Here is a tiny trained network, its code and every weight. The questions are about switching its units off for an input and a target symbol, where a switched-off unit gives its printed mean instead of its output.

import numpy as np


def w(rows, s, z=0):
    codes = np.array(rows[::2]) - 128.0
    scale = np.full(codes.shape[1], s)
    scale[-1] = z or s
    return codes * scale


def f(y):
    return y / 2 * (1 + np.tanh(0.7978845608 * (y + 0.044715 * y**3)))


def softmax(a):
    e = np.exp(a - a.max(-1, keepdims=True))
    return e / e.sum(-1, keepdims=True)


def log_softmax(a):
    a = a - a.max(-1, keepdims=True)
    return a - np.log(np.exp(a).sum(-1, keepdims=True))


def net(x, mask):
    ids = ['βγδεζηθπστφψω'.index(c) for c in x.split()]
    T = len(ids)
    res = E[ids] + P[:T]
    u = 0
    for l in range(2):
        q, k, v = (res @ M[l].T for M in (Q, K, V))
        z = softmax(np.where(np.tri(T) > 0, q @ k.T / 4**0.5, -1e9)) @ v
        res = res + np.where(mask[u], z, O[l][:, -1]) @ O[l][:, :-1]
        u += 1
        y = f(res @ A[l][:, :-1].T + A[l][:, -1])
        res = res + np.where(mask[u : u + 8], y, B[l][:, -1]) @ B[l][:, :-1]
        u += 8
    return log_softmax(res[-1] @ U[:, :-1].T + U[:, -1])


Q, K, V, O, A, B = {}, {}, {}, {}, {}, {}
E = w([
[119,112,93],'β',
[100,133,93],'γ',
[73,59,78],'δ',
[122,84,86],'ε',
[84,184,128],'ζ',
[246,129,176],'η',
[93,159,111],'θ',
[255,117,167],'π',
[88,150,103],'σ',
[104,133,96],'τ',
[48,142,100],'φ',
[100,135,93],'ψ',
[108,136,101],'ω',
],0.02)
P = w([
[218,157,2],'0',
[121,186,91],'1',
[92,78,149],'2',
[126,175,91],'3',
[95,76,153],'4',
[133,184,94],'5',
[93,91,162],'6',
[135,180,88],'7',
[90,96,167],'8',
[136,185,88],'9',
[104,104,177],'10',
[138,186,85],'11',
[105,96,177],'12',
],0.015)
Q[0] = w([
[169,133,118],'L0H0',
[127,150,105],'L0H0',
[68,164,8],'L0H0',
[86,116,184],'L0H0',
],0.018)
K[0] = w([
[146,147,154],'L0H0',
[159,140,114],'L0H0',
[134,155,13],'L0H0',
[64,140,183],'L0H0',
],0.011)
V[0] = w([
[94,9,66],'L0H0',
[204,179,154],'L0H0',
[74,181,78],'L0H0',
[213,78,119],'L0H0',
],0.014)
O[0] = w([
[156,193,208,251],'L0H0',
[112,119,81,75],'L0H0',
[254,69,154,229],'L0H0',
[112,189,90,144],'L0H0',
],0.0098,0.012)
A[0] = w([
[33,144,173,121],'L0N0',
[165,167,164,86],'L0N1',
[156,93,167,131],'L0N2',
[67,55,205,9],'L0N3',
[145,85,135,115],'L0N4',
[109,141,108,97],'L0N5',
[134,106,75,108],'L0N6',
[110,166,8,30],'L0N7',
],0.013,0.012)
B[0] = w([
[155,13,91,143],'L0N0',
[138,92,82,228],'L0N1',
[85,110,113,255],'L0N2',
[105,254,151,181],'L0N3',
[85,152,48,177],'L0N4',
[100,134,107,125],'L0N5',
[126,228,121,151],'L0N6',
[181,88,203,183],'L0N7',
],0.0091,0.0085)
Q[1] = w([
[46,87,147],'L1H0',
[158,88,123],'L1H0',
[92,247,112],'L1H0',
[102,123,181],'L1H0',
],0.014)
K[1] = w([
[148,123,172],'L1H0',
[151,2,83],'L1H0',
[102,151,148],'L1H0',
[155,158,146],'L1H0',
],0.019)
V[1] = w([
[169,133,162],'L1H0',
[113,170,7],'L1H0',
[255,66,112],'L1H0',
[131,237,152],'L1H0',
],0.0053)
O[1] = w([
[121,76,145,177],'L1H0',
[107,91,1,135],'L1H0',
[126,64,136,255],'L1H0',
[156,149,151,177],'L1H0',
],0.0086,0.0066)
A[1] = w([
[220,165,134,159],'L1N0',
[45,38,124,86],'L1N1',
[251,110,199,41],'L1N2',
[175,109,129,109],'L1N3',
[189,69,51,254],'L1N4',
[171,157,78,116],'L1N5',
[86,222,18,152],'L1N6',
[255,23,212,169],'L1N7',
],0.0094,0.0054)
B[1] = w([
[52,129,123,182],'L1N0',
[99,158,81,148],'L1N1',
[137,95,80,196],'L1N2',
[120,80,146,144],'L1N3',
[176,122,192,193],'L1N4',
[116,100,146,147],'L1N5',
[253,149,89,147],'L1N6',
[86,151,94,252],'L1N7',
],0.012,0.017)
U = w([
[114,26,86,160],'β',
[76,183,92,253],'γ',
[127,140,254,251],'δ',
[183,128,163,67],'ε',
[167,150,148,60],'ζ',
[156,144,141,65],'η',
[168,195,108,49],'θ',
[158,142,142,35],'π',
[173,125,167,68],'σ',
[162,151,141,55],'τ',
[165,175,129,64],'φ',
[159,147,144,46],'ψ',
[193,122,128,20],'ω',
],0.012,0.0045)

Each question gives the input, a string of symbols that net reads in full, and the target symbol t.
The units are the heads (4 rows each of Q, K, V and O) and the neurons (one row each of A and B). Each row of codes is followed by its name. A weight is (code - 128) times the scale printed after its matrix; where a second scale follows, it is the last column's (O, A, B and U).
mask holds one flag per unit, layer by layer, with each layer's heads first. A switched-off unit (its flag False) gives its mean, the last column of its rows in O or B, instead of its output. The means were averaged over made-up inputs and are rounded, as every weight is.
A unit's drop is (log p(t) with every unit on - log p(t) with that unit switched off) / (log p(t) with every unit on - log p(t) with every unit switched off).
The circuit of an input: a set's keep is (log p(t) with only the set's units on - log p(t) with every unit switched off) / (log p(t) with every unit on - log p(t) with every unit switched off). Starting from the 12 units with the biggest drops (on a tie, the unit counted first), units are removed one at a time, each time the one whose removal leaves the highest keep (on an exact tie, the one counted first), for as long as the keep stays at least 0.8.
circuit, biggest first: the units of the circuit, biggest drop first
most important unit: the unit with the biggest drop
k most important neurons: the k neurons with the biggest drops, biggest first
k most important neurons of layer l: the k neurons of layer l with the biggest drops, biggest first
input δ φ δ δ η δ δ θ φ β δ ψ, target γ: circuit, biggest first	L1N0; L0H0; L1N4
input δ δ φ φ ζ δ ω φ π ω, target γ: 4 most important neurons	L0N7; L1N0; L1N4; L0N4
input δ ε φ δ δ φ ψ δ τ, target β: circuit, biggest first	L1N2; L1N4; L0H0
input π ε δ δ δ φ, target δ: most important unit	L0N7
input β δ φ φ, target θ: 2 most important neurons	L1N6; L1N4
input δ ε ψ ζ ζ ε ε δ φ φ ω ε, target γ: 2 most important neurons	L1N0; L1N7
input ζ ψ δ δ σ φ π δ δ, target δ: circuit, biggest first	L0N3; L0H0
input φ θ φ δ π ε φ β, target β: circuit, biggest first	L0H0; L1N2
input ε σ φ ζ ζ ε ε δ, target θ: circuit, biggest first	L0H0; L1N6
input δ π ε ε, target γ: 2 most important neurons	L0N7; L1N0
input ζ δ φ δ, target ω: 4 most important neurons	L1N6; L0N6; L1N4; L0N4
input δ π δ η σ δ δ δ, target γ: circuit, biggest first	L0H0; L1N4; L1N0
input δ β δ ζ θ ω τ β β θ δ ζ γ, target β: 2 most important neurons of layer 1	L1N4; L1N2
input δ φ ω, target β: 2 most important neurons	L1N2; L0N3
input δ φ π φ ε φ φ θ β β, target γ: 3 most important neurons	L0N7; L1N0; L0N4
input θ φ ζ δ σ, target β: circuit, biggest first	L0H0
input π η δ ω φ δ φ δ ζ, target β: 4 most important neurons	L0N0; L0N7; L1N2; L1N4
input ζ φ γ ω φ ω, target ω: 3 most important neurons of layer 1	L1N6; L1N4; L1N7
input δ δ φ δ η δ π φ γ ω, target γ: 4 most important neurons	L0N7; L1N0; L0N4; L1N4
input ε ζ ε φ φ θ, target θ: 2 most important neurons	L1N6; L0N7
input ζ σ δ φ φ φ η ψ δ δ δ β, target ω: most important unit	L0H0
input ζ ω β θ ε ε, target ω: 2 most important neurons of layer 1	L1N6; L1N4
input ε δ β δ β δ δ σ, target θ: 2 most important neurons	L1N6; L0N7
input δ θ δ δ ε δ ψ, target β: 4 most important neurons of layer 0	L0N3; L0N1; L0N4; L0N6
input ε ζ δ ε β ε ω δ φ φ, target θ: 2 most important neurons	L1N6; L0N7
input δ φ δ τ δ δ θ δ δ δ δ, target δ: 2 most important neurons	L0N3; L0N2
input ε θ φ ε, target θ: 3 most important neurons	L1N6; L0N7; L0N0
input ζ δ σ ε ε θ, target ω: 3 most important neurons of layer 0	L0N7; L0N6; L0N4
